Below is a small trained network, with its code and all its weights. Each question gives an input and a class and asks what happens when units are switched off, that is, made to give their printed mean instead of their output.

import numpy as np


def w(rows, s, z=0):
    codes = np.array(rows[::2]) - 128.0
    scale = np.full(codes.shape[1], s)
    scale[-1] = z or s
    return codes * scale


def norm(h):
    return h / np.sqrt((h * h).mean(-1, keepdims=True) + 1e-5)


def f(y):
    return np.maximum(y, 0)


def log_softmax(a):
    a = a - a.max(-1, keepdims=True)
    return a - np.log(np.exp(a).sum(-1, keepdims=True))


def net(x, mask):
    res = np.array(x, float).reshape(1, 2) / 4 @ E
    u = 0
    for l in range(4):
        y = f(norm(res) @ A[l][:, :-1].T + A[l][:, -1])
        res = res + np.where(mask[u : u + 5], y, B[l][:, -1]) @ B[l][:, :-1]
        u += 5
    return log_softmax(norm(res)[-1] @ U[:, :-1].T + U[:, -1])


A, B = {}, {}
E = w([
[96,172,45,136,233,145],'x0',
[7,56,130,146,114,194],'x1',
],0.015)
A[0] = w([
[245,221,99,127,129,10,72],'0.n0',
[172,83,107,147,136,163,31],'0.n1',
[153,101,127,43,224,184,2],'0.n2',
[184,141,95,211,224,211,31],'0.n3',
[103,78,99,255,142,117,147],'0.n4',
],0.0073,0.0036)
B[0] = w([
[121,196,210,197,184,144,255],'0.n0',
[153,133,165,166,94,163,128],'0.n1',
[86,125,101,177,129,154,146],'0.n2',
[127,129,82,90,148,105,180],'0.n3',
[160,117,90,155,3,88,191],'0.n4',
],0.011,0.0067)
A[1] = w([
[85,133,67,99,151,141,116],'1.n0',
[51,97,172,92,108,77,155],'1.n1',
[131,82,24,141,180,187,221],'1.n2',
[98,155,10,97,154,133,147],'1.n3',
[155,168,80,148,98,120,252],'1.n4',
],0.012,0.0016)
B[1] = w([
[55,96,153,194,82,43,211],'1.n0',
[169,139,65,190,143,161,214],'1.n1',
[66,107,153,222,66,86,253],'1.n2',
[108,1,127,109,85,62,250],'1.n3',
[87,145,146,79,103,77,176],'1.n4',
],0.012,0.0074)
A[2] = w([
[44,136,106,169,81,130,147],'2.n0',
[146,80,108,85,140,119,6],'2.n1',
[52,72,156,150,111,250,26],'2.n2',
[106,143,171,134,111,175,30],'2.n3',
[70,137,151,140,185,55,16],'2.n4',
],0.014,0.0019)
B[2] = w([
[166,145,252,74,131,154,250],'2.n0',
[166,82,95,215,151,177,128],'2.n1',
[185,233,107,75,150,170,221],'2.n2',
[105,67,134,112,169,115,148],'2.n3',
[233,93,63,125,97,95,191],'2.n4',
],0.011,0.012)
A[3] = w([
[195,161,135,10,166,225,26],'3.n0',
[81,143,180,101,94,194,219],'3.n1',
[146,206,92,64,118,104,127],'3.n2',
[158,211,160,84,176,63,7],'3.n3',
[163,96,114,94,86,31,140],'3.n4',
],0.012,0.0019)
B[3] = w([
[155,45,74,73,222,96,253],'3.n0',
[196,141,56,151,146,150,243],'3.n1',
[59,49,165,94,1,156,183],'3.n2',
[123,192,227,63,113,150,240],'3.n3',
[27,162,47,132,196,180,238],'3.n4',
],0.012,0.007)
U = w([
[48,136,124,19,136,135,42],'0',
[202,100,116,39,160,199,174],'1',
[155,236,254,107,168,88,191],'2',
[91,123,134,104,146,130,2],'3',
[150,108,133,216,28,208,134],'4',
[79,198,30,156,228,50,86],'5',
[27,33,120,185,102,58,198],'6',
],0.018,0.0082)

Each question gives the input, the list of numbers given to net, and the class t.
The units are the neurons (one row each of A and B). Each row of codes is followed by its name. A weight is (code - 128) times the scale printed after its matrix; where a second scale follows, it is the last column's (A, B and U).
mask holds one flag per neuron, layer by layer. A switched-off neuron (its flag False) gives its mean, the last column of its row in B, instead of its output. The means were averaged over made-up inputs and are rounded, as every weight is.
A unit's drop is (log p(t) with every unit on - log p(t) with that unit switched off) / (log p(t) with every unit on - log p(t) with every unit switched off).
The circuit of an input: a set's keep is (log p(t) with only the set's units on - log p(t) with every unit switched off) / (log p(t) with every unit on - log p(t) with every unit switched off). Starting from the 12 units with the biggest drops (on a tie, the unit counted first), units are removed one at a time, each time the one whose removal leaves the highest keep (on an exact tie, the one counted first), for as long as the keep stays at least 0.8.
units of the circuit, in order: the units of the circuit, biggest drop first
k most important neurons: the k neurons with the biggest drops, biggest first
top k neurons in layer l: the k neurons of layer l with the biggest drops, biggest first
drop when u is switched off: that unit's drop, to one decimal
input [-8,-2], class 4: 2 most important neurons : (2.n0 2.n2)
input [-6,-1], class 4: units of the circuit, in order : (2.n2 3.n0 1.n3 3.n3)
input [-3,0], class 4: units of the circuit, in order : (3.n0 3.n3)
input [-2,0], class 4: 3 most important neurons : (2.n0 2.n2 0.n0)
input [-1,0], class 4: 4 most important neurons : (0.n0 0.n4 2.n0 2.n2)
input [-4,0], class 4: 4 most important neurons : (2.n0 2.n2 3.n0 1.n3)
input [0,1], class 1: 4 most important neurons : (1.n2 1.n0 1.n3 0.n0)
input [-5,0], class 4: top 3 neurons in layer 2 : (2.n2 2.n0 2.n4)
input [1,6], class 4: 2 most important neurons : (0.n0 1.n2)
input [1,1], class 6: most important neuron : (0.n0)
input [3,7], class 4: top 3 neurons in layer 3 : (3.n0 3.n1 3.n4)
input [6,-6], class 2: 4 most important neurons : (0.n0 3.n3 1.n0 1.n2)
input [1,4], class 4: drop when 0.n0 is switched off : 1.7
input [-5,8], class 1: top neuron in layer 2 : (2.n2)
input [-1,8], class 1: drop when 2.n2 is switched off : 0.7
input [7,-8], class 2: drop when 0.n0 is switched off : 6.0
